Below is a small trained network, with its code and all its weights. Each question gives an input and a class and asks what happens when units are switched off, that is, made to give their printed mean instead of their output.

import numpy as np


def w(rows, s, z=0):
    codes = np.array(rows[::2]) - 128.0
    scale = np.full(codes.shape[1], s)
    scale[-1] = z or s
    return codes * scale


def f(y):
    return np.maximum(y, 0)


def log_softmax(a):
    a = a - a.max(-1, keepdims=True)
    return a - np.log(np.exp(a).sum(-1, keepdims=True))


def net(x, mask):
    res = np.array(x, float).reshape(1, 8) / 4 @ E
    y = f(res @ A[0][:, :-1].T + A[0][:, -1])
    res = res + np.where(mask, y, B[0][:, -1]) @ B[0][:, :-1]
    return log_softmax(res[-1] @ U[:, :-1].T + U[:, -1])


A, B = {}, {}
E = w([
[224,101,136,39],'x0',
[130,131,128,133],'x1',
[215,228,168,238],'x2',
[123,131,127,131],'x3',
[127,122,126,127],'x4',
[130,119,123,128],'x5',
[117,23,200,145],'x6',
[68,232,254,87],'x7',
],0.0071)
A[0] = w([
[245,74,184,61,203],'neuron 1',
[155,121,193,189,51],'neuron 2',
[180,137,117,192,4],'neuron 3',
[89,131,125,206,65],'neuron 4',
[97,161,143,97,110],'neuron 5',
[207,159,130,79,140],'neuron 6',
[149,166,127,139,23],'neuron 7',
[194,94,219,191,40],'neuron 8',
[44,101,128,168,185],'neuron 9',
[91,191,235,75,2],'neuron 10',
[62,109,110,53,85],'neuron 11',
[74,22,171,109,92],'neuron 12',
],0.012,0.0047)
B[0] = w([
[52,111,208,157,255],'neuron 1',
[174,181,125,34,176],'neuron 2',
[133,128,55,60,166],'neuron 3',
[44,109,184,98,167],'neuron 4',
[170,104,107,161,168],'neuron 5',
[65,118,170,122,200],'neuron 6',
[131,145,78,38,147],'neuron 7',
[155,170,51,57,191],'neuron 8',
[86,148,169,167,203],'neuron 9',
[146,8,2,155,227],'neuron 10',
[202,250,130,148,195],'neuron 11',
[182,172,88,52,222],'neuron 12',
],0.0083,0.0088)
U = w([
[140,134,138,144,214],'0',
[138,148,120,121,173],'1',
[186,222,107,80,1],'2',
[149,11,49,178,61],'3',
[163,137,169,190,200],'4',
[156,139,173,184,178],'5',
[37,135,191,140,37],'6',
],0.012,0.0098)

Each question gives the input, the list of numbers given to net, and the class t.
The units are the neurons (one row each of A and B). Each row of codes is followed by its name. A weight is (code - 128) times the scale printed after its matrix; where a second scale follows, it is the last column's (A, B and U).
mask holds one flag per neuron, in row order. A switched-off neuron (its flag False) gives its mean, the last column of its row in B, instead of its output. The means were averaged over made-up inputs and are rounded, as every weight is.
A unit's drop is (log p(t) with every unit on - log p(t) with that unit switched off) / (log p(t) with every unit on - log p(t) with every unit switched off).
The circuit of an input: a set's keep is (log p(t) with only the set's units on - log p(t) with every unit switched off) / (log p(t) with every unit on - log p(t) with every unit switched off). Starting from all 12 units, units are removed one at a time, each time the one whose removal leaves the highest keep (on an exact tie, the one counted first), for as long as the keep stays at least 0.8.
circuit, biggest first: the units of the circuit, biggest drop first
most important unit: the unit with the biggest drop
k most important neurons: the k neurons with the biggest drops, biggest first
drop when u is switched off: that unit's drop, to one decimal
input [3,-4,-7,5,8,3,-2,5], class 2: most important unit -> neuron 11
input [-5,0,-7,-3,-5,5,4,1], class 2: 2 most important neurons -> (neuron 12; neuron 11)
input [-8,4,4,5,3,5,7,-4], class 6: 4 most important neurons -> (neuron 4; neuron 9; neuron 10; neuron 11)
input [5,-3,-5,-1,-2,-6,5,-5], class 4: 2 most important neurons -> (neuron 1; neuron 10)
input [2,6,4,1,2,5,-1,6], class 3: 2 most important neurons -> (neuron 10; neuron 11)
input [-8,-8,8,-1,2,5,-5,-5], class 2: 3 most important neurons -> (neuron 3; neuron 1; neuron 10)
input [-5,2,-8,3,3,1,6,5], class 2: 3 most important neurons -> (neuron 12; neuron 11; neuron 1)
input [5,4,2,-2,-1,4,4,5], class 3: 3 most important neurons -> (neuron 10; neuron 11; neuron 9)
input [7,-6,3,-1,-6,2,0,-1], class 6: 2 most important neurons -> (neuron 1; neuron 6)
input [-7,7,-7,1,3,5,8,-8], class 1: circuit, biggest first -> (neuron 12; neuron 10)
input [-7,2,-7,8,1,-1,5,6], class 0: 2 most important neurons -> (neuron 10; neuron 12)
input [-3,-3,-6,4,-5,0,-1,-1], class 2: 3 most important neurons -> (neuron 11; neuron 1; neuron 12)
input [7,2,-3,2,1,6,3,-1], class 6: 2 most important neurons -> (neuron 1; neuron 10)
input [6,-4,-4,1,3,-2,-5,-2], class 6: most important unit -> neuron 1
input [-1,0,-8,3,7,0,-4,7], class 2: drop when neuron 11 is switched off -> 2.4
input [1,-5,-7,0,2,-4,5,4], class 2: drop when neuron 12 is switched off -> 0.8
input [2,4,-4,-6,7,-2,2,8], class 3: drop when neuron 10 is switched off -> 1.1
